Below is a small trained network, with its code and all its weights. Each question gives an input and a class and asks what happens when units are switched off, that is, made to give their printed mean instead of their output.

import numpy as np


def w(rows, s, z=0):
    codes = np.array(rows[::2]) - 128.0
    scale = np.full(codes.shape[1], s)
    scale[-1] = z or s
    return codes * scale


def norm(h):
    return h / np.sqrt((h * h).mean(-1, keepdims=True) + 1e-5)


def f(y):
    return y / 2 * (1 + np.tanh(0.7978845608 * (y + 0.044715 * y**3)))


def log_softmax(a):
    a = a - a.max(-1, keepdims=True)
    return a - np.log(np.exp(a).sum(-1, keepdims=True))


def net(x, mask):
    res = np.array(x, float).reshape(1, 2) / 4 @ E
    u = 0
    for l in range(4):
        y = f(norm(res) @ A[l][:, :-1].T + A[l][:, -1])
        res = res + np.where(mask[u : u + 5], y, B[l][:, -1]) @ B[l][:, :-1]
        u += 5
    return log_softmax(norm(res)[-1] @ U[:, :-1].T + U[:, -1])


A, B = {}, {}
E = w([
[173,132,146,71,110,151,202,36,191,143],'x0',
[97,3,120,151,198,138,230,103,148,69],'x1',
],0.0034)
A[0] = w([
[98,83,145,135,173,46,141,110,99,135,170],'L0N1',
[70,65,162,134,251,226,170,88,127,91,150],'L0N2',
[118,121,125,46,101,245,208,112,200,103,96],'L0N3',
[193,159,178,80,84,17,100,156,180,127,253],'L0N4',
[62,167,49,188,170,143,113,161,144,164,170],'L0N5',
],0.0027,0.0007)
B[0] = w([
[138,217,169,141,63,161,73,130,102,181,158],'L0N1',
[171,100,96,116,60,146,40,206,163,194,253],'L0N2',
[156,62,231,224,104,56,56,189,43,30,214],'L0N3',
[75,2,44,180,80,120,43,192,103,178,190],'L0N4',
[114,143,178,110,127,120,52,95,168,36,160],'L0N5',
],0.0032,0.0022)
A[1] = w([
[164,103,138,147,130,80,47,169,114,116,188],'L1N1',
[142,3,146,144,165,158,203,140,131,130,2],'L1N2',
[114,164,111,113,96,155,77,102,142,162,83],'L1N3',
[190,172,167,87,121,150,190,33,174,125,54],'L1N4',
[177,156,189,88,99,125,186,53,191,109,74],'L1N5',
],0.0038,0.00067)
B[1] = w([
[156,74,177,78,135,49,187,10,152,143,233],'L1N1',
[70,219,72,76,147,212,145,138,111,156,253],'L1N2',
[132,85,128,80,142,228,195,134,128,101,169],'L1N3',
[53,125,62,179,157,1,29,223,134,84,169],'L1N4',
[118,114,143,180,122,39,5,150,112,159,182],'L1N5',
],0.004,0.0031)
A[2] = w([
[130,226,174,156,117,72,98,132,113,149,124],'L2N1',
[138,101,134,16,125,157,123,66,198,127,132],'L2N2',
[182,45,164,89,135,130,197,17,124,69,85],'L2N3',
[105,65,181,164,143,9,63,251,75,46,3],'L2N4',
[74,152,57,167,146,216,217,222,196,32,47],'L2N5',
],0.0029,0.00058)
B[2] = w([
[137,1,130,108,129,146,245,151,206,116,154],'L2N1',
[143,121,161,160,117,77,129,132,86,108,185],'L2N2',
[57,147,74,67,153,101,160,131,80,194,175],'L2N3',
[118,193,65,164,136,95,76,43,176,106,251],'L2N4',
[151,134,198,55,137,121,88,165,144,133,186],'L2N5',
],0.0046,0.0029)
A[3] = w([
[65,125,115,85,156,183,155,168,196,116,181],'L3N1',
[107,138,94,183,64,140,98,238,217,119,143],'L3N2',
[94,168,65,253,167,50,94,59,208,65,122],'L3N3',
[166,138,115,90,84,135,114,55,182,134,254],'L3N4',
[184,173,118,118,35,171,78,125,115,153,101],'L3N5',
],0.0044,0.00093)
B[3] = w([
[113,190,230,158,158,175,147,133,168,114,153],'L3N1',
[142,109,125,103,115,149,229,97,49,131,154],'L3N2',
[203,77,214,186,113,54,40,3,211,205,254],'L3N3',
[64,185,159,159,198,164,88,141,83,114,167],'L3N4',
[87,123,197,116,229,176,164,170,213,85,162],'L3N5',
],0.0047,0.0062)
U = w([
[79,158,218,84,200,227,149,226,156,101,219],'0',
[160,107,164,189,127,66,40,45,179,160,208],'1',
[87,108,55,50,94,74,188,123,1,188,183],'2',
[178,143,82,158,95,153,153,160,102,90,11],'3',
[145,143,62,162,79,151,142,172,113,79,1],'4',
[150,126,55,154,77,159,155,169,130,103,22],'5',
[177,146,40,150,105,159,132,168,100,74,7],'6',
],0.0097,0.0034)

Each question gives the input, the list of numbers given to net, and the class t.
The units are the neurons (one row each of A and B). Each row of codes is followed by its name. A weight is (code - 128) times the scale printed after its matrix; where a second scale follows, it is the last column's (A, B and U).
mask holds one flag per neuron, layer by layer. A switched-off neuron (its flag False) gives its mean, the last column of its row in B, instead of its output. The means were averaged over made-up inputs and are rounded, as every weight is.
A unit's drop is (log p(t) with every unit on - log p(t) with that unit switched off) / (log p(t) with every unit on - log p(t) with every unit switched off).
The circuit of an input: a set's keep is (log p(t) with only the set's units on - log p(t) with every unit switched off) / (log p(t) with every unit on - log p(t) with every unit switched off). Starting from the 12 units with the biggest drops (on a tie, the unit counted first), units are removed one at a time, each time the one whose removal leaves the highest keep (on an exact tie, the one counted first), for as long as the keep stays at least 0.8.
circuit, biggest first: the units of the circuit, biggest drop first
top k neurons: the k neurons with the biggest drops, biggest first
top k neurons in layer l: the k neurons of layer l with the biggest drops, biggest first
drop when u is switched off: that unit's drop, to one decimal
input [-5,-6], class 0: circuit, biggest first : L3N5; L3N3
input [1,3], class 2: top 2 neurons : L0N3; L0N2
input [6,8], class 0: top 3 neurons : L1N2; L3N3; L1N1
input [7,8], class 0: top 3 neurons : L1N2; L3N3; L1N1
input [5,-5], class 0: top 2 neurons in layer 0 : L0N4; L0N5
input [-2,-1], class 2: top neuron : L1N4
input [3,3], class 2: top 2 neurons : L0N2; L1N2
input [3,1], class 2: top 2 neurons in layer 0 : L0N3; L0N5
input [-7,-7], class 0: top 2 neurons in layer 3 : L3N5; L3N3
input [2,-2], class 2: top 2 neurons : L0N4; L3N3
input [1,2], class 2: top 2 neurons : L0N3; L3N3
input [-1,-3], class 2: top 2 neurons in layer 0 : L0N2; L0N1
input [0,-3], class 2: top 2 neurons in layer 0 : L0N4; L0N2
input [-2,0], class 2: top 2 neurons : L1N4; L3N3
input [3,6], class 0: top 2 neurons : L1N2; L3N3
input [-1,0], class 2: top neuron in layer 2 : L2N4
input [3,-2], class 2: top 2 neurons : L0N4; L3N3
input [-2,-5], class 0: drop when L3N3 is switched off : 0.2
input [4,-8], class 0: drop when L3N5 is switched off : 0.1
input [-3,-8], class 0: top neuron in layer 3 : L3N5
